Here is a tiny trained network, its code and every weight. The questions are about switching its units off for an input and a target symbol, where a switched-off unit gives its printed mean instead of its output.

import numpy as np


def w(rows, s, z=0):
    codes = np.array(rows[::2]) - 128.0
    scale = np.full(codes.shape[1], s)
    scale[-1] = z or s
    return codes * scale


def norm(h):
    return h / np.sqrt((h * h).mean(-1, keepdims=True) + 1e-5)


def f(y):
    return y / 2 * (1 + np.tanh(0.7978845608 * (y + 0.044715 * y**3)))


def softmax(a):
    e = np.exp(a - a.max(-1, keepdims=True))
    return e / e.sum(-1, keepdims=True)


def log_softmax(a):
    a = a - a.max(-1, keepdims=True)
    return a - np.log(np.exp(a).sum(-1, keepdims=True))


def net(x, mask):
    ids = ['ΔΘζλμξστψ'.index(c) for c in x.split()]
    T = len(ids)
    res = E[ids] + P[:T]
    r = norm(res)
    for j in range(2):
        rows = slice(2 * j, 2 * j + 2)
        q, k, v = (r @ M[0][rows].T for M in (Q, K, V))
        z = softmax(np.where(np.tri(T) > 0, q @ k.T / 2**0.5, -1e9)) @ v
        o = O[0][rows]
        res = res + np.where(mask[j], z, o[:, -1]) @ o[:, :-1]
    y = f(norm(res) @ A[0][:, :-1].T + A[0][:, -1])
    res = res + np.where(mask[2:14], y, B[0][:, -1]) @ B[0][:, :-1]
    return log_softmax(norm(res)[-1] @ U[:, :-1].T + U[:, -1])


Q, K, V, O, A, B = {}, {}, {}, {}, {}, {}
E = w([
[132,139,201,122],'Δ',
[191,161,45,138],'Θ',
[93,156,194,116],'ζ',
[75,148,254,217],'λ',
[119,225,151,186],'μ',
[178,107,185,78],'ξ',
[132,164,121,203],'σ',
[133,68,191,152],'τ',
[166,107,138,125],'ψ',
],0.019)
P = w([
[252,138,254,178],'0',
[105,153,147,119],'1',
[93,133,133,111],'2',
[89,126,120,106],'3',
[87,120,104,107],'4',
[81,116,95,112],'5',
[85,109,89,125],'6',
[85,100,92,135],'7',
[87,99,85,143],'8',
[85,104,90,147],'9',
[94,108,92,151],'10',
],0.007)
Q[0] = w([
[208,213,59,168],'H1',
[181,58,168,45],'H1',
[112,179,78,130],'H2',
[2,40,123,56],'H2',
],0.0081)
K[0] = w([
[167,235,163,72],'H1',
[166,78,93,93],'H1',
[117,93,112,69],'H2',
[103,247,161,74],'H2',
],0.012)
V[0] = w([
[152,186,100,125],'H1',
[255,84,153,160],'H1',
[228,105,77,128],'H2',
[115,249,112,87],'H2',
],0.0093)
O[0] = w([
[212,124,85,113,109],'H1',
[3,152,29,122,252],'H1',
[125,120,92,29,95],'H2',
[227,179,117,111,87],'H2',
],0.0065,0.0037)
A[0] = w([
[212,152,188,170,73],'N1',
[129,51,184,44,141],'N2',
[127,230,128,104,139],'N3',
[116,3,111,143,192],'N4',
[192,44,108,178,157],'N5',
[2,101,53,145,131],'N6',
[140,80,42,192,192],'N7',
[165,226,48,178,117],'N8',
[109,85,219,26,188],'N9',
[125,109,100,174,103],'N10',
[93,205,144,214,254],'N11',
[152,57,148,118,122],'N12',
],0.0085,0.0039)
B[0] = w([
[121,110,165,53,140],'N1',
[95,114,26,162,134],'N2',
[153,150,93,77,149],'N3',
[63,168,87,100,147],'N4',
[171,253,104,59,132],'N5',
[197,101,146,37,191],'N6',
[93,109,185,97,167],'N7',
[160,72,107,192,168],'N8',
[166,92,48,225,155],'N9',
[80,95,158,109,138],'N10',
[160,47,140,57,254],'N11',
[30,103,119,88,121],'N12',
],0.0065,0.011)
U = w([
[136,134,149,167,4],'Δ',
[179,195,49,132,116],'Θ',
[136,224,198,108,94],'ζ',
[82,213,156,232,202],'λ',
[208,240,161,127,197],'μ',
[103,146,46,195,169],'ξ',
[204,76,110,180,184],'σ',
[2,107,109,191,75],'τ',
[82,170,108,24,146],'ψ',
],0.011,0.0037)

Each question gives the input, a string of symbols that net reads in full, and the target symbol t.
The units are the heads (2 rows each of Q, K, V and O) and the neurons (one row each of A and B). Each row of codes is followed by its name. A weight is (code - 128) times the scale printed after its matrix; where a second scale follows, it is the last column's (O, A, B and U).
mask holds one flag per unit, heads first, then neurons. A switched-off unit (its flag False) gives its mean, the last column of its rows in O or B, instead of its output. The means were averaged over made-up inputs and are rounded, as every weight is.
A unit's drop is (log p(t) with every unit on - log p(t) with that unit switched off) / (log p(t) with every unit on - log p(t) with every unit switched off).
The circuit of an input: a set's keep is (log p(t) with only the set's units on - log p(t) with every unit switched off) / (log p(t) with every unit on - log p(t) with every unit switched off). Starting from the 12 units with the biggest drops (on a tie, the unit counted first), units are removed one at a time, each time the one whose removal leaves the highest keep (on an exact tie, the one counted first), for as long as the keep stays at least 0.8.
circuit, biggest first: the units of the circuit, biggest drop first
unit that matters most: the unit with the biggest drop
k most important neurons: the k neurons with the biggest drops, biggest first
heads that matter: for each layer, one digit per head in row order, 1 if its drop is at least 0.15 and else 0, layers parted by /
drop of u: that unit's drop, to one decimal
input σ τ ζ Δ, target τ: circuit, biggest first	H1, N9
input μ Δ ψ ψ ψ ψ σ τ, target ψ: circuit, biggest first	N4, N5
input Δ σ μ μ, target μ: 2 most important neurons	N9, N3
input Δ τ σ Δ, target τ: circuit, biggest first	H1, N9, N6
input σ μ μ μ λ Δ, target μ: unit that matters most	H2
input σ λ σ, target σ: heads that matter	00
input σ σ μ ζ Θ Δ ξ, target ξ: 4 most important neurons	N2, N9, N11, N6
input σ σ ψ Δ σ σ σ ζ, target σ: heads that matter	10
input Δ ψ λ λ Δ σ Δ σ ξ μ, target σ: 3 most important neurons	N11, N8, N5
input Δ μ ψ σ τ τ ζ σ σ μ, target σ: heads that matter	10
input μ σ ψ, target ψ: heads that matter	10
input μ Δ ψ σ σ, target ψ: 3 most important neurons	N6, N9, N7
input ζ ψ Δ ζ ψ μ ψ τ μ, target ψ: 2 most important neurons	N9, N11
input μ σ λ σ σ σ μ σ τ, target τ: heads that matter	10
input Δ σ Δ, target σ: heads that matter	01
input Δ μ ζ, target μ: circuit, biggest first	H2, H1
input Δ σ σ ψ ψ, target ψ: heads that matter	10
input μ ψ Δ λ μ σ, target σ: circuit, biggest first	H1
input Θ ψ τ ξ σ Δ ψ ζ τ τ, target τ: heads that matter	00
input ψ σ Δ ψ Δ σ Δ σ ψ τ μ, target ψ: most important neuron	N9
input σ Δ Θ ψ σ, target ψ: drop of N9	0.1
input λ σ Θ ξ, target ξ: drop of N6	0.1
input σ σ ξ Δ μ μ Δ, target σ: drop of N8	-0.3
